Here is a tiny trained network, its code and every weight. The questions are about switching its units off for an input and a target symbol, where a switched-off unit gives its printed mean instead of its output.

import numpy as np


def w(rows, s, z=0):
    codes = np.array(rows[::2]) - 128.0
    scale = np.full(codes.shape[1], s)
    scale[-1] = z or s
    return codes * scale


def softmax(a):
    e = np.exp(a - a.max(-1, keepdims=True))
    return e / e.sum(-1, keepdims=True)


def log_softmax(a):
    a = a - a.max(-1, keepdims=True)
    return a - np.log(np.exp(a).sum(-1, keepdims=True))


def net(x, mask):
    ids = ['ΔΞΠΩβγελμτψ'.index(c) for c in x.split()]
    T = len(ids)
    res = E[ids] + P[:T]
    u = 0
    for l in range(3):
        r = res
        for j in range(3):
            rows = slice(3 * j, 3 * j + 3)
            q, k, v = (r @ M[l][rows].T for M in (Q, K, V))
            z = softmax(np.where(np.tri(T) > 0, q @ k.T / 3**0.5, -1e9)) @ v
            o = O[l][rows]
            res = res + np.where(mask[u + j], z, o[:, -1]) @ o[:, :-1]
        u += 3
    return log_softmax(res[-1] @ U[:, :-1].T + U[:, -1])


Q, K, V, O = {}, {}, {}, {}
E = w([
[217,104,119,113,60,92],'Δ',
[157,118,220,62,111,81],'Ξ',
[96,87,139,175,181,99],'Π',
[143,163,92,178,155,135],'Ω',
[107,141,98,91,180,64],'β',
[172,31,50,32,189,166],'γ',
[69,45,133,181,164,141],'ε',
[93,173,46,103,82,133],'λ',
[63,108,59,81,61,120],'μ',
[6,172,88,127,158,123],'τ',
[187,101,112,100,90,226],'ψ',
],0.018)
P = w([
[73,77,53,228,81,107],'0',
[77,179,174,166,113,97],'1',
[112,35,24,188,33,152],'2',
[107,169,174,151,125,101],'3',
[146,34,24,178,36,154],'4',
[136,170,184,140,129,95],'5',
[170,23,26,158,37,157],'6',
[165,171,183,119,138,93],'7',
[197,21,24,143,41,160],'8',
[192,170,190,97,147,85],'9',
[227,13,24,128,43,164],'10',
[219,169,193,83,146,90],'11',
[254,10,16,104,43,175],'12',
[247,175,201,63,149,75],'13',
],0.0084)
Q[0] = w([
[113,28,111,116,165,113],'L0H1',
[118,80,106,107,111,123],'L0H1',
[117,195,207,113,93,178],'L0H1',
[101,180,171,66,104,164],'L0H2',
[105,143,215,137,152,163],'L0H2',
[113,189,165,104,149,141],'L0H2',
[134,169,132,132,139,138],'L0H3',
[136,44,121,143,2,84],'L0H3',
[128,183,135,131,162,111],'L0H3',
],0.055)
K[0] = w([
[55,69,143,81,174,118],'L0H1',
[97,109,132,78,106,120],'L0H1',
[165,162,164,176,58,178],'L0H1',
[40,157,88,121,98,114],'L0H2',
[74,106,129,208,154,119],'L0H2',
[86,177,88,155,142,115],'L0H2',
[110,150,107,113,126,135],'L0H3',
[253,92,178,54,128,148],'L0H3',
[78,163,96,112,120,106],'L0H3',
],0.049)
V[0] = w([
[118,86,157,103,75,108],'L0H1',
[180,172,122,169,102,168],'L0H1',
[202,165,107,186,108,128],'L0H1',
[77,81,154,6,105,133],'L0H2',
[131,120,62,191,127,13],'L0H2',
[118,215,39,115,138,162],'L0H2',
[91,76,110,62,191,127],'L0H3',
[65,139,123,153,95,105],'L0H3',
[117,142,142,82,116,78],'L0H3',
],0.014)
O[0] = w([
[68,107,118,168,114,104,194],'L0H1',
[120,179,132,177,90,167,1],'L0H1',
[109,223,101,224,94,154,47],'L0H1',
[57,109,84,158,49,67,208],'L0H2',
[113,130,233,60,90,187,233],'L0H2',
[82,130,80,2,150,134,60],'L0H2',
[111,98,169,103,128,85,93],'L0H3',
[213,165,59,153,157,80,42],'L0H3',
[105,181,179,115,79,158,76],'L0H3',
],0.0097,0.0037)
Q[1] = w([
[218,45,45,153,98,155],'L1H1',
[61,207,209,97,151,66],'L1H1',
[41,94,178,169,228,67],'L1H1',
[165,8,101,39,169,84],'L1H2',
[114,175,114,54,211,107],'L1H2',
[135,77,198,92,137,120],'L1H2',
[79,19,112,187,137,106],'L1H3',
[28,149,249,140,142,2],'L1H3',
[83,102,43,195,96,136],'L1H3',
],0.033)
K[1] = w([
[211,46,150,90,49,85],'L1H1',
[47,151,108,185,173,165],'L1H1',
[88,60,163,172,197,105],'L1H1',
[177,14,94,92,102,137],'L1H2',
[140,123,14,98,52,163],'L1H2',
[145,83,120,163,109,182],'L1H2',
[203,191,157,186,131,177],'L1H3',
[105,115,252,189,182,69],'L1H3',
[175,154,121,104,131,220],'L1H3',
],0.037)
V[1] = w([
[26,118,88,253,185,246],'L1H1',
[152,91,130,135,53,105],'L1H1',
[108,102,103,132,121,155],'L1H1',
[150,138,149,74,118,147],'L1H2',
[146,165,182,103,166,44],'L1H2',
[166,126,142,109,113,148],'L1H2',
[155,85,149,133,71,210],'L1H3',
[125,116,118,161,159,95],'L1H3',
[123,166,144,136,178,140],'L1H3',
],0.004)
O[1] = w([
[190,1,144,15,180,60,27],'L1H1',
[163,170,110,137,106,176,254],'L1H1',
[124,121,136,112,117,158,165],'L1H1',
[98,166,131,162,132,143,126],'L1H2',
[51,160,205,134,110,215,39],'L1H2',
[147,171,107,169,138,146,131],'L1H2',
[86,200,121,140,152,160,239],'L1H3',
[163,103,127,122,138,98,94],'L1H3',
[172,105,178,48,130,149,93],'L1H3',
],0.0033,0.0032)
Q[2] = w([
[123,93,71,124,80,116],'L2H1',
[154,103,100,108,46,132],'L2H1',
[133,201,223,153,188,32],'L2H1',
[146,196,144,95,158,119],'L2H2',
[149,107,142,131,132,125],'L2H2',
[108,165,215,184,130,11],'L2H2',
[109,170,140,136,153,105],'L2H3',
[117,93,103,151,152,164],'L2H3',
[116,4,69,130,68,191],'L2H3',
],0.037)
K[2] = w([
[162,89,124,156,153,124],'L2H1',
[158,89,127,149,116,151],'L2H1',
[124,254,128,102,72,75],'L2H1',
[92,155,110,110,130,98],'L2H2',
[150,112,147,137,113,125],'L2H2',
[92,135,150,144,237,92],'L2H2',
[135,150,128,108,104,133],'L2H3',
[128,106,138,154,154,138],'L2H3',
[145,39,149,159,199,132],'L2H3',
],0.051)
V[2] = w([
[98,85,124,136,108,190],'L2H1',
[94,81,126,136,133,169],'L2H1',
[104,241,112,86,67,105],'L2H1',
[163,106,184,140,216,117],'L2H2',
[180,91,118,190,53,250],'L2H2',
[217,113,114,100,1,110],'L2H2',
[119,202,111,80,58,76],'L2H3',
[132,217,117,99,60,128],'L2H3',
[111,123,108,115,132,109],'L2H3',
],0.0062)
O[2] = w([
[127,86,145,118,121,155,184],'L2H1',
[149,86,135,108,115,148,184],'L2H1',
[1,186,94,190,158,158,12],'L2H1',
[86,97,101,158,181,77,135],'L2H2',
[73,21,150,130,128,221,250],'L2H2',
[177,81,129,44,114,158,210],'L2H2',
[213,53,137,80,105,107,15],'L2H3',
[233,104,149,67,97,64,2],'L2H3',
[120,99,121,127,121,142,121],'L2H3',
],0.007,0.0079)
U = w([
[229,78,182,167,185,81,140],'Δ',
[136,135,152,53,195,87,152],'Ξ',
[61,87,151,74,92,63,1],'Π',
[116,154,254,85,107,87,109],'Ω',
[169,108,135,219,24,76,168],'β',
[114,137,187,144,189,124,176],'γ',
[159,125,180,125,106,193,130],'ε',
[200,169,120,135,192,176,179],'λ',
[104,191,57,104,114,134,150],'μ',
[168,129,100,99,44,95,83],'τ',
[179,97,9,153,150,141,167],'ψ',
],0.0071,0.0076)

Each question gives the input, a string of symbols that net reads in full, and the target symbol t.
The units are the heads (3 rows each of Q, K, V and O). Each row of codes is followed by its name. A weight is (code - 128) times the scale printed after its matrix; where a second scale follows, it is the last column's (O and U).
mask holds one flag per head, layer by layer. A switched-off head (its flag False) gives its mean, the last column of its rows in O, instead of its output. The means were averaged over made-up inputs and are rounded, as every weight is.
A unit's drop is (log p(t) with every unit on - log p(t) with that unit switched off) / (log p(t) with every unit on - log p(t) with every unit switched off).
The circuit of an input: a set's keep is (log p(t) with only the set's units on - log p(t) with every unit switched off) / (log p(t) with every unit on - log p(t) with every unit switched off). Starting from all 9 units, units are removed one at a time, each time the one whose removal leaves the highest keep (on an exact tie, the one counted first), for as long as the keep stays at least 0.8.
units of the circuit, in order: the units of the circuit, biggest drop first
unit that matters most: the unit with the biggest drop
heads that matter: for each layer, one digit per head in row order, 1 if its drop is at least 0.15 and else 0, layers parted by /
drop when u is switched off: that unit's drop, to one decimal
input λ Δ Ω γ τ, target Π: heads that matter -> 011 / 000 / 000
input μ β β ψ ψ β β ε ε Ξ ε ε λ, target β: unit that matters most -> L0H2
input λ γ Π Ξ γ ψ Δ Ω Ω β λ, target ε: units of the circuit, in order -> [L0H2; L2H2]
input Δ ψ γ Π ε λ Ω, target Π: units of the circuit, in order -> [L0H3; L0H2]
input Ξ ψ γ μ β, target Π: heads that matter -> 011 / 000 / 000
input ε ε Π Ξ Ξ ε Δ, target ε: units of the circuit, in order -> [L0H2; L2H2]
input μ ε Δ μ τ Π β, target ε: units of the circuit, in order -> [L0H2; L2H2]
input ψ β τ, target ψ: units of the circuit, in order -> [L0H2; L0H3]
input β τ Δ μ τ Ξ Δ ψ Ξ Δ γ ψ Π, target ψ: heads that matter -> 010 / 000 / 000
input τ Δ Ξ Δ ψ Δ μ Ξ ε ε ε Π β ε, target γ: heads that matter -> 010 / 000 / 101
input ψ ε ε τ λ, target ψ: heads that matter -> 011 / 000 / 000
input Δ γ μ β Ω ψ ψ ε ψ Π ψ β ψ, target ψ: heads that matter -> 010 / 000 / 000
input Ω ψ μ ε β Ξ ε Δ ε γ Ξ λ, target τ: heads that matter -> 010 / 000 / 001
input Ξ τ Π Ξ Π, target β: units of the circuit, in order -> [L0H2]
input Δ ε Δ μ β Δ β, target ε: units of the circuit, in order -> [L0H3; L2H2; L0H2]
input Δ Δ Ω μ μ ε Δ, target ε: heads that matter -> 010 / 000 / 010
input λ γ ε Ξ Δ τ, target μ: heads that matter -> 111 / 000 / 100
input ε λ ε λ μ Π ψ Π, target Δ: units of the circuit, in order -> [L2H3; L0H2]
input λ Ω ψ γ γ β Δ μ, target Π: heads that matter -> 110 / 000 / 000
input β ψ λ, target ψ: units of the circuit, in order -> [L0H2]
input ε τ ε λ Ω Δ μ Ω ε, target ε: units of the circuit, in order -> [L2H2; L0H3; L0H2]
input ε Π τ β ψ β, target Ξ: units of the circuit, in order -> [L0H2; L0H3; L0H1]
input γ Δ ε ε Ξ ψ Ω Π, target Δ: units of the circuit, in order -> [L2H3; L0H3]
input γ β β γ ε ε ε λ Δ μ Δ γ τ, target Π: units of the circuit, in order -> [L0H3; L0H2; L0H1]
input ψ λ ψ μ ε, target ψ: drop when L0H2 is switched off -> 0.8
input ε Ω ε, target Δ: drop when L0H3 is switched off -> 0.4
input μ λ β τ γ ε τ Ω λ μ β μ ψ, target ψ: drop when L0H2 is switched off -> 2.3
input Δ ψ λ Ξ ψ β λ Δ ε, target ε: drop when L0H1 is switched off -> 0.0
